Below are the code and all the weights of a small trained network. Each question names an input and a target symbol and asks about switching units off, where a switched-off unit gives its printed mean instead of its output.

import numpy as np


def w(rows, s, z=0):
    codes = np.array(rows[::2]) - 128.0
    scale = np.full(codes.shape[1], s)
    scale[-1] = z or s
    return codes * scale


def f(y):
    return y / 2 * (1 + np.tanh(0.7978845608 * (y + 0.044715 * y**3)))


def softmax(a):
    e = np.exp(a - a.max(-1, keepdims=True))
    return e / e.sum(-1, keepdims=True)


def log_softmax(a):
    a = a - a.max(-1, keepdims=True)
    return a - np.log(np.exp(a).sum(-1, keepdims=True))


def net(x, mask):
    ids = ['ΘΞαδεη'.index(c) for c in x.split()]
    T = len(ids)
    res = E[ids] + P[:T]
    u = 0
    for l in range(2):
        r = res
        for j in range(2):
            rows = slice(2 * j, 2 * j + 2)
            q, k, v = (r @ M[l][rows].T for M in (Q, K, V))
            z = softmax(np.where(np.tri(T) > 0, q @ k.T / 2**0.5, -1e9)) @ v
            o = O[l][rows]
            res = res + np.where(mask[u + j], z, o[:, -1]) @ o[:, :-1]
        u += 2
        y = f(res @ A[l][:, :-1].T + A[l][:, -1])
        res = res + np.where(mask[u : u + 4], y, B[l][:, -1]) @ B[l][:, :-1]
        u += 4
    return log_softmax(res[-1] @ U[:, :-1].T + U[:, -1])


Q, K, V, O, A, B = {}, {}, {}, {}, {}, {}
E = w([
[94,196,175],'Θ',
[71,18,107],'Ξ',
[132,193,76],'α',
[205,175,71],'δ',
[38,9,149],'ε',
[159,182,168],'η',
],0.014)
P = w([
[87,142,198],'0',
[254,107,69],'1',
[217,120,77],'2',
[169,134,66],'3',
[155,141,56],'4',
[125,146,75],'5',
[103,151,63],'6',
[102,148,74],'7',
[112,152,55],'8',
[127,141,94],'9',
[112,144,110],'10',
[135,142,101],'11',
[158,132,121],'12',
],0.012)
Q[0] = w([
[255,158,106],'L0H1',
[49,120,149],'L0H1',
[60,151,89],'L0H2',
[224,99,68],'L0H2',
],0.0064)
K[0] = w([
[40,52,166],'L0H1',
[142,254,101],'L0H1',
[60,153,93],'L0H2',
[145,195,74],'L0H2',
],0.0066)
V[0] = w([
[255,63,45],'L0H1',
[79,39,137],'L0H1',
[128,99,69],'L0H2',
[165,84,81],'L0H2',
],0.006)
O[0] = w([
[178,128,2,255],'L0H1',
[73,138,129,144],'L0H1',
[141,168,64,190],'L0H2',
[95,150,49,207],'L0H2',
],0.0096,0.0039)
A[0] = w([
[167,212,48,252],'L0N1',
[237,110,68,75],'L0N2',
[140,254,109,238],'L0N3',
[152,144,16,72],'L0N4',
],0.0056,0.0032)
B[0] = w([
[142,193,204,252],'L0N1',
[13,99,161,188],'L0N2',
[176,253,59,195],'L0N3',
[96,91,249,219],'L0N4',
],0.0064,0.011)
Q[1] = w([
[119,54,2],'L1H1',
[118,151,122],'L1H1',
[52,63,182],'L1H2',
[156,221,117],'L1H2',
],0.0089)
K[1] = w([
[179,226,20],'L1H1',
[116,131,177],'L1H1',
[170,153,1],'L1H2',
[101,167,248],'L1H2',
],0.0082)
V[1] = w([
[77,192,103],'L1H1',
[105,105,136],'L1H1',
[5,117,220],'L1H2',
[59,142,67],'L1H2',
],0.011)
O[1] = w([
[105,74,209,179],'L1H1',
[80,196,66,125],'L1H1',
[2,87,218,255],'L1H2',
[137,223,228,117],'L1H2',
],0.0077,0.0076)
A[1] = w([
[58,144,216,2],'L1N1',
[32,26,116,113],'L1N2',
[76,191,10,233],'L1N3',
[133,2,45,168],'L1N4',
],0.0059,0.0066)
B[1] = w([
[151,181,69,227],'L1N1',
[194,95,69,249],'L1N2',
[154,69,177,255],'L1N3',
[6,171,71,180],'L1N4',
],0.013,0.0076)
U = w([
[110,33,171,217],'Θ',
[179,148,90,146],'Ξ',
[126,80,251,189],'α',
[100,159,164,119],'δ',
[125,102,32,62],'ε',
[118,184,45,2],'η',
],0.011,0.0081)

Each question gives the input, a string of symbols that net reads in full, and the target symbol t.
The units are the heads (2 rows each of Q, K, V and O) and the neurons (one row each of A and B). Each row of codes is followed by its name. A weight is (code - 128) times the scale printed after its matrix; where a second scale follows, it is the last column's (O, A, B and U).
mask holds one flag per unit, layer by layer, with each layer's heads first. A switched-off unit (its flag False) gives its mean, the last column of its rows in O or B, instead of its output. The means were averaged over made-up inputs and are rounded, as every weight is.
A unit's drop is (log p(t) with every unit on - log p(t) with that unit switched off) / (log p(t) with every unit on - log p(t) with every unit switched off).
The circuit of an input: a set's keep is (log p(t) with only the set's units on - log p(t) with every unit switched off) / (log p(t) with every unit on - log p(t) with every unit switched off). Starting from all 12 units, units are removed one at a time, each time the one whose removal leaves the highest keep (on an exact tie, the one counted first), for as long as the keep stays at least 0.8.
units of the circuit, in order: the units of the circuit, biggest drop first
unit that matters most: the unit with the biggest drop
k most important neurons: the k neurons with the biggest drops, biggest first
k most important neurons of layer l: the k neurons of layer l with the biggest drops, biggest first
heads that matter: for each layer, one digit per head in row order, 1 if its drop is at least 0.15 and else 0, layers parted by /
drop when u is switched off: that unit's drop, to one decimal
input α α ε Ξ Θ α η, target α: units of the circuit, in order -> [L1N1 L1N2]
input Θ Ξ δ δ δ δ Θ, target ε: heads that matter -> 11 / 01
input ε δ δ δ Ξ δ α ε Θ, target η: heads that matter -> 10 / 01
input η Ξ η, target Θ: units of the circuit, in order -> [L1H2 L0H1]
input δ δ δ δ δ δ δ Ξ, target ε: 3 most important neurons -> [L1N4 L1N3 L0N1]
input η Ξ δ Θ δ, target Θ: units of the circuit, in order -> [L1H2 L0H1]
input Ξ α Ξ δ δ η, target δ: 2 most important neurons of layer 1 -> [L1N1 L1N2]
input Θ Ξ ε Ξ Ξ Ξ Ξ η, target ε: units of the circuit, in order -> [L0H1 L1H2 L1N1 L1N2]
input α ε α α α δ δ η, target α: units of the circuit, in order -> [L1N2 L1N4]
input Ξ δ δ δ ε δ ε δ ε δ δ η, target δ: unit that matters most -> L0H1
input α ε α Θ, target α: 4 most important neurons -> [L1N1 L1N2 L1N3 L1N4]
input δ δ δ δ Ξ η, target Ξ: units of the circuit, in order -> [L1H2 L1N4]
input δ ε Ξ ε ε Θ, target Ξ: 3 most important neurons of layer 0 -> [L0N2 L0N4 L0N3]
input α δ α α Θ, target α: most important neuron of layer 1 -> [L1N1]
input δ η δ α δ δ ε Ξ Θ α, target Ξ: units of the circuit, in order -> [L1H2 L0N2 L1N4]
input ε Θ η δ Ξ δ α ε δ Θ δ Θ, target η: 3 most important neurons -> [L1N1 L1N2 L1N3]
input η α δ Ξ δ η, target Θ: 2 most important neurons of layer 1 -> [L1N1 L1N3]
input η Ξ Ξ δ Θ, target Θ: 2 most important neurons of layer 1 -> [L1N3 L1N1]
input δ ε ε Θ, target Ξ: 2 most important neurons of layer 0 -> [L0N4 L0N2]
input ε ε η δ ε Ξ Ξ α δ ε δ, target η: most important neuron -> [L1N1]
input δ δ δ δ α α, target Ξ: 3 most important neurons -> [L0N4 L0N3 L0N1]
input δ δ ε, target ε: 2 most important neurons -> [L1N4 L1N3]
input Ξ δ δ η α δ δ δ ε, target ε: 3 most important neurons of layer 0 -> [L0N1 L0N2 L0N3]
input Θ ε ε α α, target ε: 2 most important neurons -> [L1N1 L1N2]
input α ε α, target α: drop when L0H1 is switched off -> 0.6
input η Ξ α δ Ξ δ, target Θ: drop when L1H2 is switched off -> 0.6
input ε Ξ Ξ δ δ Ξ ε δ δ δ δ δ, target η: drop when L1H2 is switched off -> 2.9
input Θ α δ η α ε δ, target ε: drop when L0H1 is switched off -> 3.9
input Ξ Θ η Ξ δ ε Ξ δ, target δ: unit that matters most -> L0H1
input α δ δ, target α: 3 most important neurons of layer 1 -> [L1N1 L1N2 L1N4]
